Below is a small trained network, with its code and all its weights. Each question gives an input and a class and asks what happens when units are switched off, that is, made to give their printed mean instead of their output.

import numpy as np


def w(rows, s, z=0):
    codes = np.array(rows[::2]) - 128.0
    scale = np.full(codes.shape[1], s)
    scale[-1] = z or s
    return codes * scale


def norm(h):
    return h / np.sqrt((h * h).mean(-1, keepdims=True) + 1e-5)


def f(y):
    return y / 2 * (1 + np.tanh(0.7978845608 * (y + 0.044715 * y**3)))


def log_softmax(a):
    a = a - a.max(-1, keepdims=True)
    return a - np.log(np.exp(a).sum(-1, keepdims=True))


def net(x, mask):
    res = np.array(x, float).reshape(1, 8) / 4 @ E
    u = 0
    for l in range(2):
        y = f(norm(res) @ A[l][:, :-1].T + A[l][:, -1])
        res = res + np.where(mask[u : u + 16], y, B[l][:, -1]) @ B[l][:, :-1]
        u += 16
    return log_softmax(norm(res)[-1] @ U[:, :-1].T + U[:, -1])


A, B = {}, {}
E = w([
[159,237,186,109],'x0',
[128,129,126,128],'x1',
[128,129,127,130],'x2',
[194,148,39,86],'x3',
[128,128,128,130],'x4',
[125,126,126,127],'x5',
[168,51,191,3],'x6',
[130,128,127,129],'x7',
],0.012)
A[0] = w([
[161,208,88,60,64],'L0N1',
[116,139,84,86,20],'L0N2',
[138,148,181,141,1],'L0N3',
[53,168,198,101,71],'L0N4',
[67,209,101,208,194],'L0N5',
[162,186,96,79,75],'L0N6',
[26,132,167,128,66],'L0N7',
[105,134,123,117,40],'L0N8',
[47,157,206,130,86],'L0N9',
[132,117,128,130,146],'L0N10',
[125,128,128,127,33],'L0N11',
[145,71,127,103,82],'L0N12',
[158,76,5,127,174],'L0N13',
[127,92,166,156,138],'L0N14',
[114,133,123,119,33],'L0N15',
[114,142,71,73,35],'L0N16',
],0.011,0.0078)
B[0] = w([
[159,60,155,187,160],'L0N1',
[200,205,150,187,112],'L0N2',
[166,131,107,149,114],'L0N3',
[194,78,86,161,146],'L0N4',
[83,81,159,28,255],'L0N5',
[169,72,165,159,148],'L0N6',
[222,96,149,188,138],'L0N7',
[158,221,123,200,106],'L0N8',
[209,73,152,158,158],'L0N9',
[122,116,130,118,139],'L0N10',
[196,249,136,161,106],'L0N11',
[45,148,103,136,141],'L0N12',
[134,66,133,137,235],'L0N13',
[147,86,115,118,147],'L0N14',
[184,254,147,168,106],'L0N15',
[183,160,148,186,119],'L0N16',
],0.0084,0.0076)
A[1] = w([
[185,195,196,150,65],'L1N1',
[98,185,58,152,137],'L1N2',
[205,150,46,106,40],'L1N3',
[58,160,78,188,180],'L1N4',
[131,145,78,67,86],'L1N5',
[82,136,174,197,125],'L1N6',
[110,178,116,182,135],'L1N7',
[96,100,160,61,122],'L1N8',
[151,194,189,63,146],'L1N9',
[182,118,58,97,215],'L1N10',
[161,226,157,115,98],'L1N11',
[115,87,129,144,176],'L1N12',
[75,74,133,74,199],'L1N13',
[110,97,116,137,2],'L1N14',
[247,67,121,193,97],'L1N15',
[171,150,49,132,102],'L1N16',
],0.015,0.0049)
B[1] = w([
[131,98,70,158,142],'L1N1',
[92,156,181,69,136],'L1N2',
[202,67,211,165,141],'L1N3',
[153,153,166,6,152],'L1N4',
[101,143,188,149,143],'L1N5',
[191,135,152,105,140],'L1N6',
[153,86,101,49,124],'L1N7',
[117,220,101,127,203],'L1N8',
[83,96,54,150,175],'L1N9',
[99,158,205,168,182],'L1N10',
[116,47,49,178,139],'L1N11',
[209,184,100,140,175],'L1N12',
[145,190,118,160,249],'L1N13',
[187,140,104,127,128],'L1N14',
[52,183,129,165,169],'L1N15',
[188,109,196,118,137],'L1N16',
],0.012,0.013)
U = w([
[121,157,152,8,130],'0',
[199,83,228,208,84],'1',
[115,46,13,175,2],'2',
[117,164,126,164,223],'3',
[111,162,129,169,198],'4',
],0.016,0.0042)

Each question gives the input, the list of numbers given to net, and the class t.
The units are the neurons (one row each of A and B). Each row of codes is followed by its name. A weight is (code - 128) times the scale printed after its matrix; where a second scale follows, it is the last column's (A, B and U).
mask holds one flag per neuron, layer by layer. A switched-off neuron (its flag False) gives its mean, the last column of its row in B, instead of its output. The means were averaged over made-up inputs and are rounded, as every weight is.
A unit's drop is (log p(t) with every unit on - log p(t) with that unit switched off) / (log p(t) with every unit on - log p(t) with every unit switched off).
The circuit of an input: a set's keep is (log p(t) with only the set's units on - log p(t) with every unit switched off) / (log p(t) with every unit on - log p(t) with every unit switched off). Starting from the 12 units with the biggest drops (on a tie, the unit counted first), units are removed one at a time, each time the one whose removal leaves the highest keep (on an exact tie, the one counted first), for as long as the keep stays at least 0.8.
units of the circuit, in order: the units of the circuit, biggest drop first
most important unit: the unit with the biggest drop
top k neurons: the k neurons with the biggest drops, biggest first
drop of u: that unit's drop, to one decimal
input [1,5,7,2,2,-1,4,-5], class 4: units of the circuit, in order -> (L0N5 L1N4)
input [3,8,-2,-2,6,-5,6,-3], class 4: top neuron -> (L1N8)
input [5,7,-8,3,-3,2,5,-3], class 4: units of the circuit, in order -> (L0N5 L1N9 L1N4)
input [-1,6,-1,-5,3,-8,6,-2], class 3: top 4 neurons -> (L0N5 L1N13 L1N8 L1N4)
input [8,-3,-1,6,1,7,1,-6], class 2: units of the circuit, in order -> (L1N9 L1N11)
input [3,-7,-7,1,-1,-2,6,5], class 4: units of the circuit, in order -> (L1N8 L0N5 L1N4)
input [7,8,8,-8,6,5,-7,-4], class 1: units of the circuit, in order -> (L1N6 L1N8)
input [-4,4,5,8,-2,6,7,1], class 1: units of the circuit, in order -> (L0N5 L1N10 L1N3)
input [0,6,4,-2,-8,-6,5,-6], class 3: units of the circuit, in order -> (L0N5 L1N8 L1N4)
input [2,1,-2,-7,1,6,-4,7], class 1: units of the circuit, in order -> (L0N9 L1N6)
input [7,2,-5,4,4,-1,-7,-1], class 0: units of the circuit, in order -> (L1N4 L1N7)
input [-6,3,6,-4,-1,-2,-6,-1], class 0: top 2 neurons -> (L1N4 L1N9)
input [3,6,5,-8,1,-8,-4,6], class 1: top 2 neurons -> (L0N9 L0N7)
input [-5,-7,-3,1,-6,8,3,-2], class 3: most important unit -> L1N13
input [-5,3,-1,6,-3,1,2,-6], class 1: top 2 neurons -> (L0N5 L1N10)
input [-6,8,-7,1,6,0,4,-6], class 4: top 2 neurons -> (L1N13 L1N8)
input [-7,-8,7,-8,-5,-3,-6,-3], class 1: top 3 neurons -> (L1N6 L1N9 L0N7)
input [7,-6,-4,-5,-6,2,-5,-4], class 2: top 3 neurons -> (L1N9 L0N13 L1N11)
input [-3,6,-1,3,0,7,4,-6], class 3: top 2 neurons -> (L0N5 L1N4)
input [8,-8,-6,-6,0,0,-4,-5], class 2: most important unit -> L1N9
input [3,7,1,-6,3,-4,5,4], class 4: top 2 neurons -> (L0N5 L1N15)
input [8,-7,-4,-1,-8,8,5,1], class 2: drop of L1N9 -> 0.3
input [-4,5,6,6,-8,-7,-8,8], class 0: drop of L1N4 -> 0.5
input [-2,1,-5,0,0,4,-4,6], class 0: drop of L0N5 -> -0.3
